Here is a tiny trained network, its code and every weight. The questions are about switching its units off for an input and a class, where a switched-off unit gives its printed mean instead of its output.

import numpy as np


def w(rows, s, z=0):
    codes = np.array(rows[::2]) - 128.0
    scale = np.full(codes.shape[1], s)
    scale[-1] = z or s
    return codes * scale


def f(y):
    return np.maximum(y, 0)


def log_softmax(a):
    a = a - a.max(-1, keepdims=True)
    return a - np.log(np.exp(a).sum(-1, keepdims=True))


def net(x, mask):
    res = np.array(x, float).reshape(1, 7) / 4 @ E
    y = f(res @ A[0][:, :-1].T + A[0][:, -1])
    res = res + np.where(mask, y, B[0][:, -1]) @ B[0][:, :-1]
    return log_softmax(res[-1] @ U[:, :-1].T + U[:, -1])


A, B = {}, {}
E = w([
[151,32,47,134,208,194,62,145,194],'x0',
[2,103,232,90,205,122,130,73,196],'x1',
[118,131,115,114,134,132,133,124,126],'x2',
[188,31,146,31,70,16,176,203,241],'x3',
[121,175,68,39,98,162,122,73,168],'x4',
[122,125,134,135,128,126,119,132,122],'x5',
[69,42,84,144,59,28,37,60,45],'x6',
],0.0048)
A[0] = w([
[106,179,160,111,85,90,176,114,100,154],'n1',
[230,154,40,168,75,139,126,183,75,166],'n2',
[178,199,163,135,191,215,196,191,168,79],'n3',
[88,187,124,173,162,180,91,74,75,34],'n4',
[168,21,148,20,54,20,184,199,225,137],'n5',
[109,184,170,123,76,92,175,117,98,77],'n6',
[113,181,173,118,73,80,173,110,104,110],'n7',
[139,49,67,123,191,171,53,147,178,73],'n8',
[110,178,176,132,72,87,167,108,89,43],'n9',
[165,205,156,140,183,214,199,190,165,112],'n10',
[141,52,72,121,203,173,59,145,168,83],'n11',
[21,103,225,90,210,130,133,70,186,136],'n12',
[81,71,88,169,81,60,42,48,60,79],'n13',
[111,176,176,132,72,96,176,117,99,93],'n14',
[144,78,218,253,184,88,130,222,67,253],'n15',
],0.0051,0.0019)
B[0] = w([
[199,91,146,128,177,175,154,72,117,171],'n1',
[54,168,33,192,79,34,216,112,222,213],'n2',
[43,59,205,56,27,101,104,196,116,191],'n3',
[93,207,156,176,177,168,43,205,63,176],'n4',
[119,254,147,239,235,206,25,224,20,253],'n5',
[207,74,157,153,159,192,172,77,105,162],'n6',
[198,84,157,140,169,188,163,87,102,169],'n7',
[200,59,170,171,133,201,217,83,96,175],'n8',
[184,77,174,148,147,207,187,86,92,160],'n9',
[39,66,192,44,32,90,99,203,124,194],'n10',
[192,53,168,168,136,188,225,74,101,175],'n11',
[73,190,25,237,87,32,225,107,208,205],'n12',
[30,56,220,58,36,123,113,224,103,204],'n13',
[207,77,162,141,163,186,177,72,99,164],'n14',
[182,145,49,11,153,74,41,36,215,212],'n15',
],0.0047,0.0062)
U = w([
[114,236,159,222,225,189,18,219,48,41],'0',
[43,27,200,12,2,112,109,202,113,47],'1',
[230,29,161,164,176,226,225,38,105,47],'2',
[82,183,44,230,92,14,235,107,212,104],'3',
[134,140,120,88,143,103,99,107,139,222],'4',
[158,159,97,24,150,115,63,71,165,252],'5',
[131,137,122,95,145,123,109,105,138,156],'6',
],0.0064,0.0028)

Each question gives the input, the list of numbers given to net, and the class t.
The units are the neurons (one row each of A and B). Each row of codes is followed by its name. A weight is (code - 128) times the scale printed after its matrix; where a second scale follows, it is the last column's (A, B and U).
mask holds one flag per neuron, in row order. A switched-off neuron (its flag False) gives its mean, the last column of its row in B, instead of its output. The means were averaged over made-up inputs and are rounded, as every weight is.
A unit's drop is (log p(t) with every unit on - log p(t) with that unit switched off) / (log p(t) with every unit on - log p(t) with every unit switched off).
The circuit of an input: a set's keep is (log p(t) with only the set's units on - log p(t) with every unit switched off) / (log p(t) with every unit on - log p(t) with every unit switched off). Starting from the 12 units with the biggest drops (on a tie, the unit counted first), units are removed one at a time, each time the one whose removal leaves the highest keep (on an exact tie, the one counted first), for as long as the keep stays at least 0.8.
units of the circuit, in order: the units of the circuit, biggest drop first
top k neurons: the k neurons with the biggest drops, biggest first
drop of u: that unit's drop, to one decimal
input [5,-3,-3,6,-5,-6,-8], class 1: units of the circuit, in order => n3
input [2,4,6,-4,-6,3,0], class 5: units of the circuit, in order => n5, n15
input [-5,-1,-1,1,-6,-4,-3], class 5: units of the circuit, in order => n15, n12
input [4,-6,5,-5,1,-3,4], class 3: top 2 neurons => n2, n5
input [3,2,-5,3,3,-5,-8], class 1: top 2 neurons => n3, n10
input [1,-7,5,-4,3,-5,7], class 1: top 4 neurons => n13, n5, n12, n15
input [0,7,7,-5,-6,-1,-3], class 3: top 2 neurons => n12, n5
input [2,5,-3,5,4,-4,-5], class 0: top 4 neurons => n5, n2, n15, n13
input [6,3,-1,-5,-5,3,6], class 1: top 2 neurons => n13, n5
input [-3,-8,3,-7,-8,8,0], class 3: top 3 neurons => n2, n5, n15
input [2,-6,2,5,4,0,-6], class 1: top 3 neurons => n3, n10, n12
input [-4,3,5,-4,0,0,8], class 1: top 2 neurons => n13, n5
input [-1,8,5,-5,-2,-6,0], class 3: top 2 neurons => n12, n5
input [0,4,-4,-1,-8,4,4], class 5: units of the circuit, in order => n15
input [-5,-8,7,-6,-8,2,-6], class 3: top 3 neurons => n2, n5, n13
input [2,-1,-6,1,-3,7,-7], class 1: drop of n10 => 0.3
input [8,-3,6,-5,7,-1,-1], class 2: drop of n11 => 0.5
input [-7,-4,2,-3,-3,-1,5], class 2: drop of n7 => 0.2
